Below is a small trained network, with its code and all its weights. Each question gives an input and a target symbol and asks what happens when units are switched off, that is, made to give their printed mean instead of their output.

import numpy as np


def w(rows, s, z=0):
    codes = np.array(rows[::2]) - 128.0
    scale = np.full(codes.shape[1], s)
    scale[-1] = z or s
    return codes * scale


def norm(h):
    return h / np.sqrt((h * h).mean(-1, keepdims=True) + 1e-5)


def f(y):
    return y / 2 * (1 + np.tanh(0.7978845608 * (y + 0.044715 * y**3)))


def softmax(a):
    e = np.exp(a - a.max(-1, keepdims=True))
    return e / e.sum(-1, keepdims=True)


def log_softmax(a):
    a = a - a.max(-1, keepdims=True)
    return a - np.log(np.exp(a).sum(-1, keepdims=True))


def net(x, mask):
    ids = ['Ωβεηθμπστ'.index(c) for c in x.split()]
    T = len(ids)
    res = E[ids] + P[:T]
    u = 0
    for l in range(3):
        r = norm(res)
        for j in range(2):
            rows = slice(2 * j, 2 * j + 2)
            q, k, v = (r @ M[l][rows].T for M in (Q, K, V))
            z = softmax(np.where(np.tri(T) > 0, q @ k.T / 2**0.5, -1e9)) @ v
            o = O[l][rows]
            res = res + np.where(mask[u + j], z, o[:, -1]) @ o[:, :-1]
        u += 2
        y = f(norm(res) @ A[l][:, :-1].T + A[l][:, -1])
        res = res + np.where(mask[u : u + 4], y, B[l][:, -1]) @ B[l][:, :-1]
        u += 4
    return log_softmax(norm(res)[-1] @ U[:, :-1].T + U[:, -1])


Q, K, V, O, A, B = {}, {}, {}, {}, {}, {}
E = w([
[76,110,89,120,146,120,50,180],'Ω',
[101,198,107,169,216,115,131,96],'β',
[92,126,140,96,252,92,140,62],'ε',
[111,153,78,50,101,126,247,143],'η',
[154,72,78,115,224,109,79,139],'θ',
[130,184,185,67,219,130,167,86],'μ',
[135,189,134,102,184,160,42,176],'π',
[79,153,166,166,123,76,159,182],'σ',
[179,144,48,182,206,95,103,181],'τ',
],0.021)
P = w([
[184,196,100,98,36,4,106,76],'0',
[176,196,105,139,74,77,54,52],'1',
[154,196,76,99,87,79,86,106],'2',
[141,189,77,103,90,90,105,131],'3',
[130,180,84,115,94,102,116,146],'4',
[122,171,92,119,101,111,129,161],'5',
[112,160,96,129,108,124,138,171],'6',
[104,152,105,134,119,141,146,177],'7',
[91,142,110,137,127,154,159,185],'8',
[77,132,122,145,131,178,159,190],'9',
[68,115,132,147,142,198,165,196],'10',
[56,100,145,152,153,222,176,200],'11',
[46,79,157,153,169,251,189,208],'12',
[34,68,167,160,197,253,209,236],'13',
],0.012)
Q[0] = w([
[179,166,153,88,124,170,64,224],'0.h1',
[201,47,183,132,1,108,84,46],'0.h1',
[192,69,95,63,84,107,140,252],'0.h2',
[230,47,177,184,37,176,77,22],'0.h2',
],0.0088)
K[0] = w([
[168,152,66,109,47,156,153,86],'0.h1',
[163,171,111,110,98,36,85,73],'0.h1',
[95,120,176,167,226,118,125,195],'0.h2',
[162,183,124,106,98,7,62,95],'0.h2',
],0.011)
V[0] = w([
[49,84,52,83,87,220,165,99],'0.h1',
[151,2,79,219,88,64,159,75],'0.h1',
[152,204,160,147,133,187,49,136],'0.h2',
[194,141,105,180,237,155,197,97],'0.h2',
],0.0062)
O[0] = w([
[93,69,71,69,159,73,119,213,187],'0.h1',
[95,159,133,4,83,196,64,189,1],'0.h1',
[188,1,183,139,81,126,105,86,60],'0.h2',
[96,186,182,205,18,232,86,97,134],'0.h2',
],0.0086,0.0057)
A[0] = w([
[158,85,106,145,117,163,150,104,125],'0.n1',
[185,82,99,108,192,176,65,165,46],'0.n2',
[117,100,114,32,65,127,168,93,4],'0.n3',
[251,168,150,100,144,254,163,76,162],'0.n4',
],0.009,0.0023)
B[0] = w([
[108,36,102,187,87,88,221,132,84],'0.n1',
[112,183,129,167,176,166,139,20,250],'0.n2',
[150,140,199,255,145,83,161,139,245],'0.n3',
[79,123,96,32,117,60,203,197,162],'0.n4',
],0.0096,0.0019)
Q[1] = w([
[174,180,134,154,207,119,165,183],'1.h1',
[205,47,164,122,79,129,105,74],'1.h1',
[4,142,136,156,115,123,97,147],'1.h2',
[90,205,78,126,254,132,204,174],'1.h2',
],0.0093)
K[1] = w([
[51,26,115,151,150,182,182,182],'1.h1',
[139,137,131,96,43,21,88,80],'1.h1',
[247,98,111,135,156,188,207,150],'1.h2',
[55,43,163,180,206,254,175,234],'1.h2',
],0.008)
V[1] = w([
[98,185,129,88,203,108,139,100],'1.h1',
[49,65,87,135,112,106,152,45],'1.h1',
[84,99,192,100,36,66,147,142],'1.h2',
[2,116,252,124,126,143,20,207],'1.h2',
],0.0072)
O[1] = w([
[181,86,213,142,126,71,55,247,254],'1.h1',
[62,163,114,112,147,47,71,203,136],'1.h1',
[51,137,2,112,103,111,121,128,65],'1.h2',
[76,127,112,152,130,53,152,69,8],'1.h2',
],0.0086,0.0069)
A[1] = w([
[93,139,145,157,42,2,217,179,253],'1.n1',
[105,148,73,228,213,56,80,52,126],'1.n2',
[103,10,117,194,93,81,75,211,248],'1.n3',
[161,119,98,149,97,75,122,51,194],'1.n4',
],0.0063,0.0045)
B[1] = w([
[181,45,139,113,96,146,82,172,255],'1.n1',
[156,85,72,145,125,59,114,158,169],'1.n2',
[188,133,101,149,128,247,148,113,189],'1.n3',
[190,56,107,109,93,126,119,115,123],'1.n4',
],0.011,0.0086)
Q[2] = w([
[178,111,187,140,171,121,190,245],'2.h1',
[144,149,33,142,212,108,107,190],'2.h1',
[95,204,119,140,61,127,111,86],'2.h2',
[199,137,95,122,187,234,115,255],'2.h2',
],0.0098)
K[2] = w([
[64,100,148,180,185,181,179,120],'2.h1',
[30,67,129,152,118,140,171,182],'2.h1',
[146,174,109,78,110,99,76,95],'2.h2',
[9,103,155,180,163,148,190,147],'2.h2',
],0.011)
V[2] = w([
[31,72,104,149,147,213,122,67],'2.h1',
[127,231,2,130,129,129,113,101],'2.h1',
[193,119,104,206,99,202,111,196],'2.h2',
[123,151,63,231,111,61,68,93],'2.h2',
],0.0088)
O[2] = w([
[228,178,157,69,108,46,75,148,8],'2.h1',
[161,98,243,131,199,99,163,136,83],'2.h1',
[78,119,159,8,128,106,104,13,244],'2.h2',
[2,121,184,99,111,84,169,237,81],'2.h2',
],0.0084,0.012)
A[2] = w([
[37,145,12,106,83,81,57,3,4],'2.n1',
[137,221,150,182,184,77,1,81,167],'2.n2',
[129,55,123,111,141,214,109,129,57],'2.n3',
[174,163,139,185,108,169,137,155,197],'2.n4',
],0.0084,0.0034)
B[2] = w([
[155,137,163,122,26,146,217,158,138],'2.n1',
[156,97,113,80,16,86,113,144,205],'2.n2',
[72,180,168,190,181,84,113,124,254],'2.n3',
[151,223,182,134,53,2,120,159,153],'2.n4',
],0.0096,0.0074)
U = w([
[161,161,196,41,73,133,67,151,141],'Ω',
[177,11,132,51,154,45,108,176,2],'β',
[96,191,44,118,176,187,98,119,74],'ε',
[145,81,109,75,55,158,191,138,248],'η',
[191,154,100,232,84,140,139,116,92],'θ',
[114,160,123,154,99,59,131,220,117],'μ',
[128,190,205,85,154,135,198,48,158],'π',
[55,81,247,158,132,170,149,163,72],'σ',
[168,30,165,191,138,106,151,41,120],'τ',
],0.012,0.0056)

Each question gives the input, a string of symbols that net reads in full, and the target symbol t.
The units are the heads (2 rows each of Q, K, V and O) and the neurons (one row each of A and B). Each row of codes is followed by its name. A weight is (code - 128) times the scale printed after its matrix; where a second scale follows, it is the last column's (O, A, B and U).
mask holds one flag per unit, layer by layer, with each layer's heads first. A switched-off unit (its flag False) gives its mean, the last column of its rows in O or B, instead of its output. The means were averaged over made-up inputs and are rounded, as every weight is.
A unit's drop is (log p(t) with every unit on - log p(t) with that unit switched off) / (log p(t) with every unit on - log p(t) with every unit switched off).
unit that matters most: the unit with the biggest drop
k most important neurons: the k neurons with the biggest drops, biggest first
k most important neurons of layer l: the k neurons of layer l with the biggest drops, biggest first
heads that matter: for each layer, one digit per head in row order, 1 if its drop is at least 0.15 and else 0, layers parted by /
input σ π η β η η ε η, target μ: heads that matter : 01 / 00 / 01
input τ β ε π η η θ η η μ μ θ, target θ: heads that matter : 00 / 00 / 11
input β β β, target σ: heads that matter : 00 / 00 / 01
input π β Ω π β σ, target σ: heads that matter : 10 / 00 / 01
input η η π θ η θ η, target Ω: unit that matters most : 1.n1
input ε η π Ω Ω β, target μ: 2 most important neurons : (1.n1; 0.n2)
input β β μ, target σ: 3 most important neurons : (1.n3; 0.n4; 1.n1)
input η η η β η π β μ τ β π μ μ, target θ: 3 most important neurons : (0.n2; 0.n4; 2.n4)
input β η Ω σ π σ β η Ω σ π, target η: 4 most important neurons : (1.n1; 2.n2; 2.n1; 0.n2)
input π ε ε π, target μ: heads that matter : 10 / 00 / 01
input η β η η Ω η η Ω η μ σ π Ω, target τ: heads that matter : 01 / 01 / 00
input τ β β Ω β β μ η η π β η Ω Ω, target ε: heads that matter : 10 / 00 / 00
input π π η β π η η β η, target σ: 2 most important neurons of layer 0 : (0.n4; 0.n3)
input π β η π η β η Ω β ε, target β: 2 most important neurons : (2.n3; 2.n2)
input π η η θ β Ω η β β η Ω Ω π, target β: unit that matters most : 2.h1
input σ σ θ, target η: 4 most important neurons : (1.n1; 2.n1; 0.n2; 1.n3)
input π β β π β, target τ: heads that matter : 11 / 00 / 00
input η θ Ω π ε η, target μ: 4 most important neurons : (1.n1; 2.n4; 1.n3; 2.n3)
input Ω π β, target τ: heads that matter : 11 / 00 / 10
input β η μ η, target θ: unit that matters most : 2.h2
input μ τ Ω π θ μ η β η σ π, target η: heads that matter : 00 / 01 / 11
input η η π η τ η, target π: 2 most important neurons of layer 2 : (2.n2; 2.n3)
input σ σ θ η μ η π π η Ω π, target Ω: 2 most important neurons of layer 0 : (0.n2; 0.n3)
input η μ μ η σ, target ε: 2 most important neurons : (0.n3; 1.n3)
input η β σ, target σ: heads that matter : 00 / 00 / 11
input η μ η τ ε π σ, target τ: 2 most important neurons : (1.n1; 1.n3)
input τ Ω η Ω η, target β: heads that matter : 00 / 00 / 00
input τ μ β σ π θ, target τ: most important neuron : (0.n1)
input π β β θ, target σ: 2 most important neurons : (0.n2; 1.n3)
input σ π θ, target τ: heads that matter : 01 / 00 / 00
